Below are the code and all the weights of a small trained network. Each question names an input and a target symbol and asks about switching units off, where a switched-off unit gives its printed mean instead of its output.

import numpy as np


def w(rows, s, z=0):
    codes = np.array(rows[::2]) - 128.0
    scale = np.full(codes.shape[1], s)
    scale[-1] = z or s
    return codes * scale


def f(y):
    return y / 2 * (1 + np.tanh(0.7978845608 * (y + 0.044715 * y**3)))


def softmax(a):
    e = np.exp(a - a.max(-1, keepdims=True))
    return e / e.sum(-1, keepdims=True)


def log_softmax(a):
    a = a - a.max(-1, keepdims=True)
    return a - np.log(np.exp(a).sum(-1, keepdims=True))


def net(x, mask):
    ids = ['βγδεζηθλμξπστφψω'.index(c) for c in x.split()]
    T = len(ids)
    res = E[ids] + P[:T]
    u = 0
    for l in range(2):
        r = res
        for j in range(3):
            rows = slice(3 * j, 3 * j + 3)
            q, k, v = (r @ M[l][rows].T for M in (Q, K, V))
            z = softmax(np.where(np.tri(T) > 0, q @ k.T / 3**0.5, -1e9)) @ v
            o = O[l][rows]
            res = res + np.where(mask[u + j], z, o[:, -1]) @ o[:, :-1]
        u += 3
        y = f(res @ A[l][:, :-1].T + A[l][:, -1])
        res = res + np.where(mask[u : u + 12], y, B[l][:, -1]) @ B[l][:, :-1]
        u += 12
    return log_softmax(res[-1] @ U[:, :-1].T + U[:, -1])


Q, K, V, O, A, B = {}, {}, {}, {}, {}, {}
E = w([
[63,3,131,184,147,147,155,147],'β',
[99,5,141,64,183,130,82,142],'γ',
[151,114,162,71,135,160,80,100],'δ',
[135,134,189,149,112,183,127,115],'ε',
[181,82,105,163,95,206,110,87],'ζ',
[163,135,151,149,163,128,182,82],'η',
[183,148,180,94,162,145,127,97],'θ',
[95,109,141,105,193,75,163,81],'λ',
[175,24,163,117,216,158,151,116],'μ',
[138,175,162,107,138,107,136,61],'ξ',
[143,145,120,118,169,75,190,82],'π',
[120,89,130,196,126,145,193,130],'σ',
[130,56,75,65,182,106,102,87],'τ',
[109,114,81,113,94,138,84,80],'φ',
[146,24,89,134,165,142,159,128],'ψ',
[172,109,87,130,122,159,117,62],'ω',
],0.014)
P = w([
[168,112,151,73,74,122,190,104],'0',
[67,195,96,142,183,228,177,103],'1',
[171,95,66,208,120,79,85,96],'2',
[71,199,80,81,192,200,123,165],'3',
[138,109,189,117,60,20,46,98],'4',
[1,104,137,139,67,147,180,11],'5',
[124,138,127,201,113,128,69,151],'6',
[26,218,45,65,201,193,251,14],'7',
[74,167,147,202,108,99,84,155],'8',
],0.011)
Q[0] = w([
[82,177,112,111,143,134,195,216],'0.h0',
[79,181,204,126,37,124,141,210],'0.h0',
[148,118,126,62,194,157,130,62],'0.h0',
[84,69,107,220,131,88,167,2],'0.h1',
[63,92,126,134,141,128,150,103],'0.h1',
[123,112,136,218,114,137,91,134],'0.h1',
[124,160,179,219,112,40,113,99],'0.h2',
[127,56,165,67,143,98,189,221],'0.h2',
[81,159,127,91,114,171,104,184],'0.h2',
],0.0075)
K[0] = w([
[103,146,104,106,190,157,254,182],'0.h0',
[81,178,129,80,81,189,148,149],'0.h0',
[135,101,197,30,107,105,67,81],'0.h0',
[114,154,129,208,145,45,77,178],'0.h1',
[172,96,163,181,66,109,80,148],'0.h1',
[183,79,114,167,143,163,83,134],'0.h1',
[102,205,188,218,97,40,171,171],'0.h2',
[137,30,143,67,175,102,187,201],'0.h2',
[93,156,130,49,114,184,150,232],'0.h2',
],0.0075)
V[0] = w([
[195,128,219,115,112,67,53,50],'0.h0',
[177,96,69,48,123,100,55,70],'0.h0',
[196,127,138,91,161,102,76,128],'0.h0',
[128,107,136,136,19,65,75,118],'0.h1',
[120,202,117,145,165,157,58,140],'0.h1',
[113,67,129,79,194,253,151,85],'0.h1',
[41,160,138,145,186,124,95,160],'0.h2',
[71,77,135,93,149,175,135,123],'0.h2',
[105,160,158,145,107,81,146,169],'0.h2',
],0.0068)
O[0] = w([
[96,217,168,157,64,119,130,158,236],'0.h0',
[133,190,86,107,37,127,110,171,253],'0.h0',
[125,147,100,141,111,85,155,185,155],'0.h0',
[133,84,140,119,88,156,47,117,143],'0.h1',
[81,254,164,184,179,202,90,101,65],'0.h1',
[107,175,143,187,115,51,217,247,205],'0.h1',
[99,91,140,95,215,115,122,126,90],'0.h2',
[23,150,118,192,118,137,165,112,182],'0.h2',
[197,85,136,103,166,48,79,85,48],'0.h2',
],0.006,0.0044)
A[0] = w([
[53,147,42,68,8,143,156,109,152],'0.n0',
[163,117,221,163,154,111,69,179,252],'0.n1',
[56,220,87,182,104,50,156,132,198],'0.n2',
[18,89,115,91,189,143,147,113,103],'0.n3',
[133,46,215,155,74,104,38,125,235],'0.n4',
[104,230,113,148,173,253,167,101,142],'0.n5',
[122,69,145,107,100,163,176,59,215],'0.n6',
[35,104,5,91,124,203,150,124,142],'0.n7',
[218,89,81,135,89,122,83,204,94],'0.n8',
[87,111,164,172,31,165,209,125,229],'0.n9',
[172,153,51,143,78,43,95,156,95],'0.n10',
[162,51,110,73,65,28,164,101,231],'0.n11',
],0.0062,0.0032)
B[0] = w([
[120,133,212,60,193,141,102,124,254],'0.n0',
[147,184,45,195,24,87,206,130,149],'0.n1',
[89,133,126,104,185,187,98,135,237],'0.n2',
[156,201,152,94,64,168,130,128,181],'0.n3',
[27,170,166,154,56,3,161,87,187],'0.n4',
[11,48,148,29,232,80,191,182,212],'0.n5',
[104,183,185,87,135,104,100,96,182],'0.n6',
[123,196,175,103,196,114,190,106,229],'0.n7',
[137,41,108,80,46,185,110,190,141],'0.n8',
[96,130,227,72,56,56,72,102,247],'0.n9',
[145,141,80,77,127,185,40,129,160],'0.n10',
[193,141,111,140,145,46,66,44,193],'0.n11',
],0.0056,0.0077)
Q[1] = w([
[195,144,161,181,153,50,159,111],'1.h0',
[110,176,105,112,210,147,228,121],'1.h0',
[97,131,81,162,56,154,74,111],'1.h0',
[208,127,100,137,77,88,107,168],'1.h1',
[151,136,139,18,162,162,211,103],'1.h1',
[143,115,234,91,56,116,124,2],'1.h1',
[145,123,152,155,25,116,85,46],'1.h2',
[94,130,200,156,152,117,104,46],'1.h2',
[115,154,231,65,83,100,181,62],'1.h2',
],0.0058)
K[1] = w([
[137,103,167,160,201,129,131,200],'1.h0',
[153,151,154,127,183,104,205,146],'1.h0',
[172,119,65,168,178,90,137,160],'1.h0',
[189,121,128,107,165,218,141,122],'1.h1',
[218,169,142,126,127,40,67,153],'1.h1',
[112,124,47,254,174,224,84,138],'1.h1',
[106,60,44,218,217,220,93,181],'1.h2',
[100,181,117,153,187,150,138,71],'1.h2',
[97,145,44,239,82,100,72,154],'1.h2',
],0.0058)
V[1] = w([
[159,127,105,186,98,63,70,139],'1.h0',
[85,134,108,165,171,151,170,171],'1.h0',
[141,143,107,60,154,219,150,97],'1.h0',
[69,73,158,106,95,44,145,106],'1.h1',
[137,7,17,71,126,160,66,145],'1.h1',
[234,69,143,255,82,150,172,158],'1.h1',
[66,119,131,123,32,139,121,225],'1.h2',
[116,117,129,174,55,137,64,33],'1.h2',
[158,179,157,111,69,168,82,151],'1.h2',
],0.0085)
O[1] = w([
[161,105,103,135,162,101,127,87,76],'1.h0',
[73,107,154,101,102,142,123,79,106],'1.h0',
[169,118,171,150,87,99,152,128,139],'1.h0',
[182,142,73,147,37,115,82,41,212],'1.h1',
[72,104,67,67,79,180,158,173,58],'1.h1',
[111,216,160,189,157,170,254,137,5],'1.h1',
[45,179,30,157,141,66,130,102,147],'1.h2',
[164,64,79,155,146,193,152,54,167],'1.h2',
[117,126,102,121,213,118,126,108,152],'1.h2',
],0.0091,0.018)
A[1] = w([
[108,117,52,68,77,74,55,115,220],'1.n0',
[68,158,90,121,85,140,111,64,160],'1.n1',
[89,165,74,166,171,196,51,127,244],'1.n2',
[81,146,135,47,137,222,254,142,108],'1.n3',
[96,87,111,209,122,90,93,105,17],'1.n4',
[169,113,151,85,54,238,136,122,64],'1.n5',
[71,117,188,186,130,138,82,133,194],'1.n6',
[159,161,110,136,85,69,88,105,252],'1.n7',
[147,41,99,95,123,90,77,122,1],'1.n8',
[37,216,73,158,195,105,194,130,177],'1.n9',
[136,223,152,198,193,177,208,119,138],'1.n10',
[137,92,214,90,244,165,158,142,139],'1.n11',
],0.0084,0.0031)
B[1] = w([
[134,117,169,176,104,164,108,146,254],'1.n0',
[192,64,147,167,155,156,151,202,180],'1.n1',
[96,66,164,115,130,91,175,64,146],'1.n2',
[144,142,90,103,111,148,196,238,150],'1.n3',
[146,145,137,64,134,153,184,130,167],'1.n4',
[167,195,76,73,40,67,94,45,141],'1.n5',
[142,131,82,140,150,66,66,112,145],'1.n6',
[135,78,88,181,112,152,131,162,213],'1.n7',
[106,205,99,119,146,172,181,97,207],'1.n8',
[78,100,96,149,120,14,122,157,148],'1.n9',
[51,200,166,182,113,164,159,41,142],'1.n10',
[254,152,172,127,254,72,150,194,140],'1.n11',
],0.0077,0.038)
U = w([
[207,185,52,226,52,108,118,130,214],'β',
[120,64,228,221,72,151,124,199,169],'γ',
[86,86,103,106,128,53,49,106,148],'δ',
[57,207,120,172,116,140,106,20,49],'ε',
[93,142,10,139,127,126,195,114,89],'ζ',
[184,214,218,193,157,245,201,192,114],'η',
[114,239,120,134,176,88,85,165,166],'θ',
[104,172,178,31,31,68,91,46,103],'λ',
[68,254,140,189,50,158,153,172,4],'μ',
[213,101,186,106,214,150,126,129,61],'ξ',
[229,160,125,52,105,102,167,178,118],'π',
[111,246,107,134,67,224,184,72,57],'σ',
[68,158,202,60,69,214,116,209,140],'τ',
[79,91,145,84,166,255,162,51,171],'φ',
[153,183,60,101,37,137,202,204,57],'ψ',
[193,79,88,103,177,128,180,239,114],'ω',
],0.005,0.004)

Each question gives the input, a string of symbols that net reads in full, and the target symbol t.
The units are the heads (3 rows each of Q, K, V and O) and the neurons (one row each of A and B). Each row of codes is followed by its name. A weight is (code - 128) times the scale printed after its matrix; where a second scale follows, it is the last column's (O, A, B and U).
mask holds one flag per unit, layer by layer, with each layer's heads first. A switched-off unit (its flag False) gives its mean, the last column of its rows in O or B, instead of its output. The means were averaged over made-up inputs and are rounded, as every weight is.
A unit's drop is (log p(t) with every unit on - log p(t) with that unit switched off) / (log p(t) with every unit on - log p(t) with every unit switched off).
top k neurons: the k neurons with the biggest drops, biggest first
top k neurons in layer l: the k neurons of layer l with the biggest drops, biggest first
heads that matter: for each layer, one digit per head in row order, 1 if its drop is at least 0.15 and else 0, layers parted by /
input τ ω π δ τ ψ, target π: heads that matter => 001 / 011
input β ψ ε γ β η λ ε, target β: top 2 neurons in layer 1 => (1.n1, 1.n5)
input λ ε φ λ ζ δ σ δ, target ζ: heads that matter => 100 / 011
input η η μ φ ε δ τ ε, target ε: heads that matter => 000 / 011
input ξ ε γ ζ, target ξ: heads that matter => 001 / 001
input ξ ζ μ ψ η ξ η γ, target η: top 2 neurons in layer 0 => (0.n5, 0.n7)
input ζ ω λ β, target ζ: top 2 neurons => (0.n9, 1.n9)
input τ γ γ ω η η, target γ: top 3 neurons in layer 1 => (1.n1, 1.n8, 1.n5)
input φ γ δ λ φ ξ η ψ, target φ: heads that matter => 100 / 011
input η λ π σ γ φ, target π: heads that matter => 001 / 011
input μ β τ λ, target μ: heads that matter => 010 / 010
input ψ σ δ ζ γ η, target δ: top 3 neurons => (1.n9, 1.n8, 0.n9)
input η φ γ σ ξ φ ω ψ, target ξ: top 3 neurons in layer 0 => (0.n5, 0.n4, 0.n0)
input ω σ γ τ, target ω: heads that matter => 001 / 011
input η φ ω β ω λ λ η, target ω: heads that matter => 100 / 001
input ω δ δ ε η λ ε γ, target η: heads that matter => 001 / 110
input π λ ζ φ β λ, target ζ: heads that matter => 000 / 011
input φ ω ξ δ ω φ ω σ, target ω: top 2 neurons => (0.n5, 1.n3)
input ω λ ζ π ζ ψ, target ζ: heads that matter => 000 / 011
input τ ξ δ ε, target τ: top 2 neurons => (0.n5, 0.n11)
input φ ζ φ ω τ θ θ θ, target τ: heads that matter => 100 / 110
input γ γ θ λ ζ φ, target θ: top 2 neurons in layer 0 => (0.n0, 0.n9)
input λ λ γ δ, target λ: heads that matter => 000 / 111
input ζ η ω ω γ ξ, target ω: heads that matter => 000 / 010
input φ ε θ μ, target φ: top neuron => (0.n0)
input λ ω λ ω, target λ: top 3 neurons => (0.n11, 1.n5, 0.n5)
input γ μ π φ ψ φ ζ ω, target ψ: top 2 neurons => (1.n3, 0.n7)
input η μ η γ ω φ, target η: top 2 neurons in layer 0 => (0.n0, 0.n5)
input ω ω η λ φ λ η θ, target φ: top 2 neurons => (0.n4, 0.n5)
